Rows near named flat spaces through zero (a row that begins with a name and a colon came from that space):
jn-hf: [-4, -28, -1, 16, -16, -41, -21, 7, 9, -33, -15, 14, 10, -2, -29, 22, -6, 24, -9, 20, 0, 19]
qh-hz: [15, -7, -25, 21, 16, 59, 27, -6, -44, 12, 38, -19, 50, -39, 20, 42, -9, 0, -7, 17, -3, 8]
jn-hf: [30, -31, 18, -31, 0, -3, 31, 19, -9, -19, 17, 18, -26, 21, 27, 3, 30, 19, 35, -21, 23, 50]
qh-hz: [-30, 11, -20, 35, 3, 49, -11, -35, -18, -8, 13, 7, 67, -22, -14, -1, 55, 27, 38, -36, 5, -13]
hq-nr: [24, 26, -45, 36, 21, 28, 31, -35, 0, 7, -26, -60, 41, 13, 4, 10, 14, -40, -4, 17, -1, -21]
qh-hz: [-14, 20, 14, 2, 1, 21, -14, -7, 14, -3, -15, 13, -6, 8, -24, -18, 25, 25, 2, -30, -9, -14]
sm-dj: [35, -21, 19, -31, 3, -8, 39, 5, 3, -35, -14, 3, -8, 21, 36, 2, 55, 12, 60, -26, 9, 38]
cj-dl: [-10, -71, -56, 39, -41, -69, 1, 40, -12, -33, 8, 19, -24, 70, -27, -14, 38, 17, 3, 12, 46, 45]
sm-dj: [-66, 8, 0, 46, -39, 0, -77, -4, 16, 44, 14, 38, -24, 62, -66, -26, -13, 41, -51, -35, 28, -5]
sm-dj: [-7, 9, 4, -42, 8, -19, 4, 1, -11, 21, 43, 6, -12, -21, 51, -26, -34, -54, 26, 16, 16, -19]
cj-dl: [54, 34, 81, -40, 9, 26, -1, -18, 56, -46, -37, 14, -12, 71, 22, 40, 2, 33, 21, 3, -11, 14]
sm-dj: [14, -3, -13, 6, 9, 6, 28, -9, -7, -13, -26, -27, 28, -23, 13, 8, 32, -7, 24, -6, -16, -1]
jn-hf: [11, 31, 20, -26, 20, 65, 29, 44, -6, -40, -24, 11, -10, -37, 4, -2, 19, 25, -6, 23, -81, -65]
qh-hz: [-30, 46, 13, -10, 5, -1, -43, -26, 28, -16, 6, 24, 15, 2, -10, -26, -15, -15, 15, 16, -3, -58]
cj-dl: [26, 32, 80, -16, 1, 26, -20, -60, 46, -12, -46, -5, 43, 32, 26, 54, 14, 35, 42, -39, -7, 27]
jn-hf: [0, 21, 18, -43, 10, -26, 18, 9, 17, 40, -31, -18, -64, -7, 17, -57, 3, -39, 3, -37, -11, -14]
sm-dj: [-6, -15, 11, 9, -8, 17, 9, 16, -9, -19, -37, 2, 17, -32, -12, 14, 45, 46, 11, -28, -41, 4]
jn-hf: [21, 2, -34, 4, 23, -17, 23, -27, 11, -2, 0, -20, -18, 24, -20, -35, 28, -28, 11, -19, 48, 23]
hq-nr: [23, 12, 32, -21, 7, 44, 23, -1, -2, 30, 1, -9, -20, 20, 31, 9, 6, 9, 3, -34, -2, 20]
jn-hf: [24, 9, 7, -41, 17, -14, 49, 0, 6, 32, -31, -36, -46, -3, 39, -43, 29, -42, 28, -45, -2, 8]
jn-hf: [-4, -7, -63, 46, 25, 36, 23, 10, -22, -59, -15, -1, 33, -54, -74, -14, 65, 35, -10, 6, -25, -25]
hq-nr: [-36, -11, 61, -31, -24, -38, -64, 0, 9, 33, 36, 50, -20, -23, 1, 10, -68, 20, -15, -13, 15, 24]
jn-hf: [-13, -6, -7, 4, 0, 19, 8, 19, -18, -5, -3, 6, 5, -35, -10, -6, 22, 20, 0, -11, -26, -13]
cj-dl: [4, 32, 8, -21, 38, 28, -12, -23, 15, -16, 34, 31, -17, -21, -42, -31, -7, 7, -7, -8, 24, -10]
cj-dl: [-6, 15, -7, 14, 4, 28, -1, 2, -2, 43, 3, -11, -27, 14, -21, -15, -11, 1, -42, -19, 3, -3]
qh-hz: [18, 24, -2, -34, 42, 2, 25, -41, 2, -47, 3, -8, 50, -70, 28, -11, 26, -36, 72, 9, -4, -25]
cj-dl: [-6, -46, 0, 21, -26, -38, -17, -7, 5, -38, -7, 25, 20, 28, -21, 15, 47, 46, 36, -28, 33, 56]
sm-dj: [-16, -23, -14, 3, -14, -26, 2, -8, -15, 6, 8, -1, 19, -7, 22, -10, 28, -9, 42, -24, 20, 18]
hq-nr: [-52, 2, -7, 34, -26, 8, -63, -6, -9, -20, 42, 44, 56, 0, -18, 22, -26, 25, -2, 37, 2, -34]
cj-dl: [14, 4, 0, -10, 24, 27, 16, 8, -3, -45, 1, 17, 3, -34, -25, -3, 25, 26, 6, 4, -16, -8]
cj-dl: [-6, -13, 11, -2, -6, 20, 7, 32, -17, 23, -4, 4, -25, -25, -10, 3, -1, 29, -30, -21, -26, 9]
sm-dj: [59, 22, 12, -19, 38, 30, 39, -44, 28, -52, -16, -12, 14, 37, 9, 4, 56, 4, 54, -18, 28, 25]
jn-hf: [-1, -21, 7, -19, -11, -63, 13, -3, 7, 39, -37, -29, -29, -11, 23, -24, 9, -31, 17, -43, 7, 31]
hq-nr: [-3, 24, -15, 28, 8, -1, -18, -54, 5, 35, 0, -41, 54, -12, 10, 27, -43, -44, -13, 19, 13, -10]
sm-dj: [18, 29, 34, -21, 29, 47, -5, -10, 15, -33, 7, 25, 2, -22, -24, 13, -8, 32, -10, 7, -15, -12]
qh-hz: [-13, -8, -13, 36, -22, 0, -25, -31, 10, -27, 9, 17, 40, 71, -9, 8, 45, 26, 40, -16, 44, 20]
hq-nr: [7, 13, 49, -38, 6, 92, 24, 15, -24, 3, 36, 34, -3, 3, 47, 4, 43, 49, 45, -51, -14, 5]
sm-dj: [-58, -5, -42, 50, -21, -12, -31, -17, -22, 41, 0, -16, 45, -35, -18, -12, 4, -12, -7, -17, -2, -22]
cj-dl: [10, 11, 26, -1, 10, 20, -9, -30, 19, -21, -12, 10, 20, 4, -16, 14, 24, 33, 19, -27, 7, 18]
hq-nr: [28, 16, -47, 26, 23, 14, 40, -16, 3, -35, -38, -46, 34, 4, -4, 0, 38, -28, 12, 27, -15, -28]
qh-hz: [11, -32, -60, 23, 6, 19, 57, 50, -48, 0, -3, -28, -10, -33, -4, -7, 28, -6, -24, 15, -28, -5]
qh-hz: [10, 3, 38, -16, 10, 30, 10, -1, 1, 27, -22, -4, -19, -33, -11, 6, 11, 35, -14, -54, -20, 27]
qh-hz: [-11, 23, 58, -18, 1, 14, -42, -35, 15, 41, 14, 12, 13, -23, 9, 28, -52, 11, -12, -22, 3, 13]
hq-nr: [2, -21, -6, -34, 12, -11, 33, 44, -9, -47, -6, 32, -47, -31, -19, -53, 64, 24, 31, -26, -13, -1]
hq-nr: [-12, -10, -50, 23, 4, -16, 9, 13, -8, -47, -8, 4, 13, -13, -33, -26, 37, -3, 10, 23, -6, -28]
jn-hf: [-43, -27, 11, 6, -27, -31, -54, 16, -3, 7, 39, 55, -21, 2, -38, -9, -25, 37, -21, -9, 27, 21]
qh-hz: [-27, 25, 6, 7, 7, 45, -15, 1, -12, 29, 7, 4, 8, -42, -17, -6, -13, 13, -28, -13, -30, -34]
cj-dl: [24, 29, 31, 6, 2, 53, 10, -2, 20, 25, -38, -23, -20, 48, -2, 21, 3, 25, -34, -23, -24, 3]
hq-nr: [28, -29, -3, -18, 1, -71, 21, 5, 10, -39, -35, -21, 9, -26, 22, 17, -4, -29, 25, 34, -9, 17]
sm-dj: [24, 29, 24, -11, 43, 61, 9, -35, 8, -55, -4, 13, 47, -58, -24, 23, 29, 38, 25, -9, -20, -7]
[16, -33, -20, -1, 9, -6, 38, 1, -33, 7, 4, -25, 24, -56, 24, 16, 14, -11, 19, -10, -1, 32]
qh-hz
[7, 52, 46, -40, 24, 22, -13, -36, 21, 23, 7, -6, 10, -26, 34, 5, -47, -32, 8, 6, -12, -31]
cj-dl
[-1, -27, -11, 24, -26, 13, 6, -26, -44, 61, 48, -33, 69, 9, 84, 61, -30, -30, 27, 3, 32, 40]
hq-nr
[45, 53, -17, 39, 50, 70, 17, -57, 29, -40, -45, -41, 50, -1, -56, 29, 24, 14, -25, 13, -16, -20]
sm-dj
[-40, 9, -25, 18, -8, 11, -12, 33, -17, 25, -2, 2, -18, -28, -27, -31, -11, -3, -42, 7, -35, -51]
qh-hz
[9, 27, -1, 31, 11, 87, -16, -42, -18, 3, 65, 5, 77, 19, 19, 63, -34, 12, -3, 34, 22, -5]
qh-hz
[-12, -42, 22, -31, -20, -33, -7, 52, -26, 2, 32, 34, -24, -45, 22, 15, -43, 10, -10, 25, -17, 14]
sm-dj
[11, 11, -3, 10, 1, 55, 21, 19, -5, 8, -2, 0, -27, 49, -7, -9, 32, 25, -15, -21, -5, -3]
hq-nr
[42, -33, 22, -15, -7, -24, 31, 25, 6, -59, -45, -6, 10, -2, 25, 47, 21, 24, 25, 24, -33, 27]
jn-hf
[13, 36, -13, -5, 36, 14, 18, -18, 21, -12, -33, -19, -15, -21, -37, -37, 23, -15, -9, -12, -13, -29]
hq-nr
[-6, 18, -6, -4, 19, 17, 7, -21, -4, 68, 11, -21, -32, -15, -13, -37, -6, -22, -24, -52, 24, 13]
hq-nr
[17, -4, 10, -4, 7, 17, 18, 0, 1, -5, -14, -4, -7, 2, -4, 4, 26, 20, 5, -25, -2, 21]
qh-hz
[-14, -33, -24, 13, -19, -37, 2, 18, -24, 18, 4, -13, 9, -23, 16, 8, -16, -19, -5, 15, -3, 8]
sm-dj
[18, -14, -10, 21, -4, 8, 5, -19, -8, -13, 12, -11, 42, 19, 16, 41, 1, 3, 15, 16, 20, 27]
jn-hf
[20, 14, 15, -6, 8, 16, 2, 24, 12, -4, -12, 0, -32, 10, -18, 15, -38, 8, -53, 34, -27, -14]
sm-dj
[23, 22, -27, -8, 26, 16, 34, 7, 11, -65, -15, 0, -4, 19, -8, -31, 50, -12, 29, 26, -10, -41]
qh-hz
[-31, 13, -19, 38, -15, 9, -16, -18, 5, 24, -26, -15, 14, 24, -22, -20, 35, 7, -1, -37, 0, -14]
sm-dj
[-73, 35, -26, 48, -26, 22, -70, -10, 0, 13, 34, 30, 34, 30, -30, -19, -24, 1, -22, 27, 1, -73]
qh-hz
[2, -61, 19, 1, -29, 8, 18, 83, -26, -6, -17, 30, -58, -3, -30, 14, 30, 86, -40, -31, -36, 48]
cj-dl
[6, 14, 29, 11, -19, 8, -30, 25, 36, -39, -29, 26, -23, 70, -32, 25, -17, 44, -41, 38, -26, -19]
hq-nr
[-13, 16, -42, 30, 20, 22, 15, 8, -8, -26, -42, -20, 20, -61, -51, -22, 37, 6, -20, 6, -51, -53]
jn-hf
[-15, -73, -26, 7, -48, -75, 24, 45, -35, 22, -15, -19, -8, 2, 50, 1, 24, -17, 30, -12, 0, 40]
sm-dj
[-2, 15, 14, -25, 21, 10, 8, -15, 0, 58, 9, -9, -42, -28, -7, -39, -5, -14, -13, -58, 17, 18]
hq-nr
[-2, -12, 28, -17, -21, -25, -1, -2, -3, 43, -9, -17, 0, 1, 53, 17, -19, -19, 16, -19, -3, 22]
jn-hf
[19, 7, 5, -8, 10, -7, 2, 8, 21, -43, -15, 10, -14, 15, -20, 2, -1, 8, -8, 29, -8, -10]
jn-hf

Rows near named flat spaces through zero (a row that begins with a name and a colon came from that space):
dn-qp: [2, -21, -3, -13, 16, -40, 11, -13, 27, 20, -1, -11, 15, 19, -11, 30, 13, 15, 72, -14, -13, -34]
tt-zz: [-6, -19, -3, -9, -9, -28, 13, -13, 10, -33, 14, 22, 28, 2, 10, 16, 16, -16, 21, -25, 10, -20]
bh-dr: [-16, 57, -49, -40, 15, 23, 15, -2, -11, -3, -8, 26, -20, 5, -11, -14, 19, 29, -18, 35, -9, -38]
bh-dr: [16, -21, -4, 3, -4, -23, -7, -3, 15, -9, 14, -27, 44, 11, 26, 4, -14, -46, 39, -13, -4, 5]
zj-dp: [-53, -20, 2, -37, 15, 0, 30, -12, 12, -21, -7, 51, -28, -21, 4, 60, 23, 22, -19, -27, -8, -17]
gl-zq: [-9, -5, 8, -35, 5, 23, 1, -6, -2, -34, 9, 19, -16, -6, -40, -2, 30, 43, -25, -17, 1, 4]
dn-qp: [-19, 15, -11, -5, 5, 28, -1, -25, 4, -31, -12, 11, -30, -20, -25, -18, 18, 14, -39, 3, 10, 9]
zj-dp: [-14, -23, 36, 16, -5, -2, 3, -4, -1, -4, -16, 25, -28, -20, -11, 22, 28, 47, -28, -27, 10, 8]
tt-zz: [-9, 1, 16, 54, -56, -14, 29, 4, 10, -38, 35, 32, 20, -9, -62, -43, -59, -64, -35, 36, 34, 16]
zj-dp: [32, 18, -12, 14, -25, -5, -7, 12, 9, -19, 21, -28, 52, 16, -19, -50, -21, -29, 6, 28, -1, 9]
gl-zq: [-17, -19, 0, -41, 20, 13, 10, 12, -21, 20, 32, 13, -20, 13, 8, 32, -51, -51, 22, -3, -5, 3]
zj-dp: [-22, 10, -17, 2, -11, -1, 14, -30, -1, -47, 2, 40, -9, -15, -9, -11, 19, -13, -23, -6, 28, -16]
zj-dp: [18, 29, -12, 4, -16, 17, -12, 11, 3, -26, -3, -16, 27, -3, -6, -42, 14, 15, -36, 20, -6, 13]
dn-qp: [-31, 9, -13, 34, 31, -8, 13, -24, -11, 83, -33, 6, -77, -5, 20, 30, -43, -35, 34, 25, 12, -21]
tt-zz: [16, 13, -6, -10, -6, 34, -14, 4, -31, -15, 32, -3, -8, 9, -21, -45, -34, -42, -17, 16, 20, 21]
tt-zz: [-48, -9, 14, 4, -2, 20, 19, -8, 24, -26, -20, 26, -31, -40, -17, 25, 4, 16, -63, -3, -8, 24]
gl-zq: [15, 11, -8, 27, -2, -25, 2, -14, -8, 31, 1, -1, -8, 18, -14, -17, -11, -12, 45, 15, 21, -29]
dn-qp: [-8, 3, 1, 47, -6, -8, 3, -11, 7, 22, -15, -8, -16, -11, 4, -7, -31, -37, 0, 19, 13, 9]
gl-zq: [11, 21, -12, -6, 6, 2, -3, 12, -13, 24, -4, -4, -2, 13, 7, -7, 2, 15, 9, 16, -7, -15]
dn-qp: [56, 37, -14, -36, 30, 16, -36, 28, -30, 58, -16, -43, -1, 39, 7, -21, 48, 95, 36, 10, -28, -25]
gl-zq: [-9, -9, 29, 17, 8, 51, -22, -12, -9, 0, -12, -14, -60, -26, -37, -20, -14, 9, -53, -2, 13, 55]
zj-dp: [-6, 4, -3, -13, 25, 24, -11, -26, -28, 14, -5, 12, -60, -1, -14, -5, 10, 12, 4, -10, 23, -7]
gl-zq: [-1, 16, 0, -54, 29, 49, -7, -1, -42, 17, 16, 21, -69, 15, -59, -13, 9, 52, -7, 4, 9, -10]
tt-zz: [-12, -25, -1, 7, 0, -43, 12, -21, 29, -15, -13, 7, 27, -6, 33, 38, 30, -3, 32, -32, -2, -22]
tt-zz: [13, 34, -3, -45, -18, 13, 20, 31, -30, -19, 40, 50, 2, 28, -80, -34, 16, 62, -18, 26, 6, -37]
tt-zz: [-25, -10, 2, 7, 18, 44, -18, -19, 3, -9, -19, -21, -39, -34, 26, 5, -22, -40, -45, -8, 0, 53]
zj-dp: [20, 0, -2, 18, -13, -16, -3, 7, 5, 5, 11, -19, 29, 12, 1, -18, -22, -30, 22, 12, 2, 2]
gl-zq: [11, 10, -15, -1, 6, -24, 9, -9, -17, 31, 13, 12, -10, 28, -14, -6, -11, -11, 56, 12, 17, -43]
bh-dr: [10, 0, 38, 60, -42, -13, 8, 30, -11, 13, 3, 17, 6, -7, -17, -19, -27, 0, -37, 20, 17, 17]
zj-dp: [-8, 52, -46, 2, -15, 21, -1, -22, -5, -61, -14, 20, 11, -19, 20, -45, 36, -7, -57, 16, 18, -9]
bh-dr: [-18, 27, -26, -13, 5, 11, 18, 24, 50, 11, -15, -33, 24, -5, -22, 3, -29, 4, -15, 53, -56, 11]
zj-dp: [37, 14, 11, 29, 15, 20, -41, 13, -29, 60, -29, -47, -26, 6, 32, -21, 3, 27, 3, 6, -1, 21]
bh-dr: [-29, 9, -15, -25, 0, 7, 18, -3, -4, -32, -2, 42, -5, -14, 21, 21, 23, 7, -34, -9, 0, -15]
tt-zz: [-18, -3, 3, 57, -17, -29, 14, -23, 39, -7, -29, -2, 6, -23, -4, 1, 1, -10, -7, 9, 7, 1]
bh-dr: [22, -8, -12, -21, 2, 21, -25, -1, 15, -38, 19, -50, 44, 4, 6, -27, -12, -41, 2, -6, -14, 38]
bh-dr: [-46, -51, 28, 16, -35, -28, 34, 29, 65, -55, 1, 8, 75, -41, 50, 65, -27, -53, -51, -20, -40, 45]
dn-qp: [24, 9, 18, -27, 0, 29, -10, 32, -43, 18, 30, 10, -20, 22, -39, -23, -12, 30, -10, 10, 5, 4]
bh-dr: [-1, -50, 11, 18, -4, -79, 14, -25, -13, 6, 12, 40, 23, 13, 75, 59, 18, -47, 82, -62, 36, -52]
tt-zz: [-50, -31, 21, -14, 15, 9, 16, 0, 26, -9, -26, 18, -24, -36, 23, 66, 14, 23, -40, -29, -26, 21]
gl-zq: [-5, 13, -23, -18, 25, 2, -5, -15, -39, 24, -10, 23, -35, 7, 53, 19, 20, -3, 20, -15, 16, -34]
dn-qp: [-2, 8, -14, 24, -10, -5, -7, -20, 32, -34, -25, -21, 27, -20, 18, -14, 25, -3, -19, -2, -4, 12]
dn-qp: [50, 15, 29, 13, -26, 26, -24, 50, -43, 18, 30, -15, 12, 22, -28, -54, -28, 12, -26, 25, 8, 29]
bh-dr: [5, -11, 28, 15, 16, -1, -10, -20, -37, 41, -13, 24, -70, 4, -20, 7, 26, 49, 19, -24, 35, -19]
gl-zq: [7, 24, -10, 3, 12, 19, -14, 13, -20, 31, -19, -13, -18, 0, 33, -4, 1, 12, -14, 13, -8, 4]
dn-qp: [7, -3, 6, 8, -9, -3, -1, 4, 2, -4, 6, -4, 11, 2, -8, -8, -6, -4, -1, 2, 2, 6]
[-34, -46, 37, 49, -29, -29, 38, -4, 4, 9, 39, 40, -19, -8, -37, 20, -97, -104, 10, 10, 36, 15]
dn-qp
[30, 37, 9, 65, -26, 16, -26, 33, 29, 15, -49, -64, 34, -21, 10, -47, 8, 45, -64, 43, -33, 48]
gl-zq
[-35, 9, -24, 1, -6, -9, 22, -32, 2, -42, -8, 48, -9, -21, 23, 12, 22, -22, -22, -11, 23, -25]
zj-dp
[-20, -16, 14, 59, -23, -20, 15, 0, 5, 12, 2, 9, 0, -17, 26, 10, -62, -85, -10, 13, 18, 20]
dn-qp
[6, -5, 7, 10, 20, 5, -7, 10, 46, 51, -20, -69, -2, 5, -42, 2, -34, 16, 30, 32, -45, 27]
bh-dr
[3, -27, 19, -16, -25, -13, 8, 52, -23, -18, 36, 23, 58, 4, 76, 36, -26, -51, -19, -22, -11, 15]
dn-qp
[24, 38, -17, 12, 1, 34, -29, -15, -28, -6, -11, -14, -24, -1, -8, -58, 19, 14, -26, 14, 23, 8]
zj-dp
[3, -10, -19, -4, 13, -12, -13, -32, 7, -18, -8, -14, 12, -2, 40, 6, 23, -24, 30, -28, 9, -8]
tt-zz
[43, 28, -26, 28, -21, -21, -11, -18, -12, -10, 21, -14, 31, 28, -20, -68, -7, -37, 41, 23, 35, -24]
tt-zz
[1, -18, 19, -10, 14, -15, 15, 13, -25, 63, 26, 17, -36, 29, -33, 24, -44, -8, 57, 8, 7, -24]
dn-qp
[-68, -3, 34, 8, -7, 11, 41, 9, -8, -3, -32, 90, -69, -45, -8, 57, 32, 73, -90, -11, 4, -9]
bh-dr
[-2, 25, 5, 90, -22, -39, 14, -7, 46, 42, -56, -19, -2, -15, -28, -16, 4, 40, -1, 45, -6, -12]
tt-zz
[61, 15, -1, 43, -15, -11, -27, 22, -30, 53, 25, -50, 26, 38, 5, -57, -64, -64, 50, 38, 16, 9]
tt-zz
[59, 49, 22, -36, -15, 42, -4, 99, -76, 75, 59, 5, -11, 62, -86, -59, -60, 55, -10, 75, -15, -5]
tt-zz
[22, 7, -10, -25, 10, 29, -28, -20, -34, -27, 16, -3, -13, 8, -1, -35, 23, -1, -2, -20, 26, 5]
bh-dr
[-4, -31, 21, -17, -12, -14, 17, 8, 2, -19, 38, 23, 15, 10, -35, 13, -19, -16, 15, -14, 6, -2]
dn-qp
[3, 17, 4, 18, 12, 25, -21, -40, -25, 0, -29, 11, -66, -14, -25, -30, 47, 53, -22, -13, 37, -4]
gl-zq
[7, -14, 0, -18, 30, 12, -23, 4, -10, 31, -12, -33, -9, 3, 53, 27, 1, -6, 21, -21, -17, 14]
tt-zz
[11, 10, -25, 0, 1, 0, -12, -32, -3, -29, 4, -7, 8, 3, 5, -29, 15, -26, 15, -7, 22, -9]
tt-zz
[-1, -13, 12, -8, -6, -5, 7, 21, -16, 7, 20, 15, 8, 7, 17, 17, -22, -22, 2, -5, 0, 2]
dn-qp
[9, 17, -13, 27, 8, -2, -10, 18, -17, 58, -17, -25, -3, 6, 66, 6, -37, -42, 13, 24, -9, 4]
gl-zq
[-29, -28, 5, -7, -9, -14, 23, -33, 37, -56, 15, 23, 7, -14, -50, 9, 5, -14, 1, -18, 11, -1]
dn-qp
[-29, -13, 6, -25, 16, 6, 20, -5, -19, 18, 17, 39, -48, 3, -21, 30, -25, -13, 11, -3, 11, -15]
dn-qp
[-20, -6, -6, 8, -3, 8, 2, -26, 12, -35, -4, 6, -7, -21, 2, -3, 1, -29, -23, -10, 13, 15]
tt-zz
